Both labels of each row:
[  7  -7  26  -3  -9  21   1 -14   7  -4 -15   5   3 -19 -14 -16   8 -11
 -13   3  -7  -9  -2 -12  -2   0  -6 -16  -1  11  -2  -2  -3   4   6 -15
  -5   2 -17 -19   0   5  -8  -8  -7  12 -35  21  -4   5]	G & K
[  2   9 -12  -5  -2  29   1   4  -4  -1  -9   7  -6 -11 -11 -29  39   4
   9   7  32  -6  -7  -4  -3 -14   1 -12  -6  18   1   3 -11   9  -3   0
   8  -7  12  29   8   3  -8 -17 -16  20   0 -13 -20  -2]	G & L
[  7  -4  12  -3   3  -7   0   4   2  -5   6   0   1  13  12   5 -34  -1
  10 -12  -2  -8  15  12  24   3 -14   3  13  -7   9   9  -4  -1  19  -9
  30  -1   1  15 -18  -9  -9  -2  16 -23  25  21  14   1]	W & X
[ -8   0  -6   3   5 -22   4  -2   0  -2  15 -19   4  11  31  20 -37   4
   2  -4   4   6  15   0  -5  14  -4  18   6 -13   4   5  14  -6  -3   6
   5  14 -11 -18 -16 -18   4  15  26 -18  20  12  10 -15]	V & X
[-14  25 -24   4   6  22  -6  20  -8   1 -12 -18  16 -15  16 -17  38   7
   6   8  14   8  -8 -12 -19 -13  16  -8  -1  16  -6  13 -13   6  -2   1
   5   1   9  10   1  -7 -19 -11 -19  13  -5  14 -19 -25]	G & L
[  7   3  26  -5  -1   9   1  -5   6   3   5   7  -3  -6   2   9  -9  -5
  -3  -7 -13  -8   5   4  17   5 -13   1   8  -4   2  -9   0   0  10 -10
   9  -2  -1 -18  -4   3  -1   6  -2 -17  15  22   6   9]	W & X
[ -4  -2  18  -3  -6  14   3 -12  -1  -9 -11  -4   1 -13   7  -3  10  -8
 -13  10   0  -2  -7 -17 -14   5  -5  -4  -5  10  -4  -4   7  -2  -8  -6
 -17   7 -18 -36   1  -8  -1   1  -8  11 -33  10  -5 -10]	V & K
[-30  43 -38   8  16  14   7  23   2  -1  -3 -58  23 -22  76   6  16  14
   5   1  18  18  18 -30 -32  13  11  10  11   3  -7  27   4   6  -6   9
  21  17 -10 -14 -24 -37 -23  12   5 -13  26  59 -17 -59]	V & K
[  0   4   6   2   7  -2  -5  -6  10  -4 -12   0  15 -11   3 -14  15  -3
  -6  -5 -21  -3   2 -14   8  -3   9 -15  13   6   2  11 -16  10   8 -16
  14  -1   4  -1  -9  13 -14 -10  -6   2 -22  24  -4  11]	W & K
[-13  11 -21   4   0 -10   1 -13  -9  -3  -2  -1   5   0   7  -5  24  -1
  -2   9   9   2  -6 -16 -14  -1  13  -1  -2   7  -4   8   0   6 -19   4
 -10   5   5  -3   4  -2   4  -3   0  13  -7 -14 -15  -3]	V & L
[-16  15 -11   6   4   9   5   6   0  -3  -6 -24  10 -15  34   2  10   4
  -1   5   8   7   3 -19 -21   8   6   3   2   6  -5  10   4   1  -6   7
  -3  12 -10 -17 -10 -19  -7   4   0   2  -4  22  -8 -30]	V & K
[-17  32 -55   7  12  19   3  17 -13  -2   7 -29   9  -2  30 -21  35  19
  19   8  44   5   9 -15 -28 -10  16   6   7  15   0  21  -3   8 -10  13
  19   4  11  34  -7 -20 -18  -7   5   5  38   5 -26 -34]	G & L
[-12  24  16   1   3  21   1  12   4   0  -7  -5   4 -19  21   7  21  -3
  -3   0  -2   5  -5  -9   5   5  -6  -5  -4  12  -3   3  -9   1   3  -5
   5   0   3 -19   0 -11 -11   0 -20  -6  -8  28   0 -11]	C & K
[  2  -2  13  -1   1  -6  -4   9   3   0  -1   0   4   9   0   6 -26  -5
   5  -4 -15  -4   6   8  11  -3  -5   3  10  -1   5  -1  -1  -3  14  -8
  12   4  -2  -2 -19  -8 -13   1  10 -12   2  24   9  -1]	W & X
[-19  46 -27   9  19  19  -4  22  16   6  -7 -35  25 -22  52   1  31  12
   8  -8  -2   9  13 -29   0   0  17  -4  14   7  -1  30 -16  13   9  -7
  44   4  17   3 -22 -13 -31  -3 -10 -17  25  56 -21 -29]	W & K
[-12  12   1   1  -1   8   3   3   2  -3  -1 -17   6 -15  26   9  14   2
 -13   2   3   7  -2 -12 -12   8  -1   3  -6   7  -6   8   1   1  -7   6
  -7   4  -6 -23  -2 -12  -1  10  -7  -1  -8  12  -4 -18]	V & K
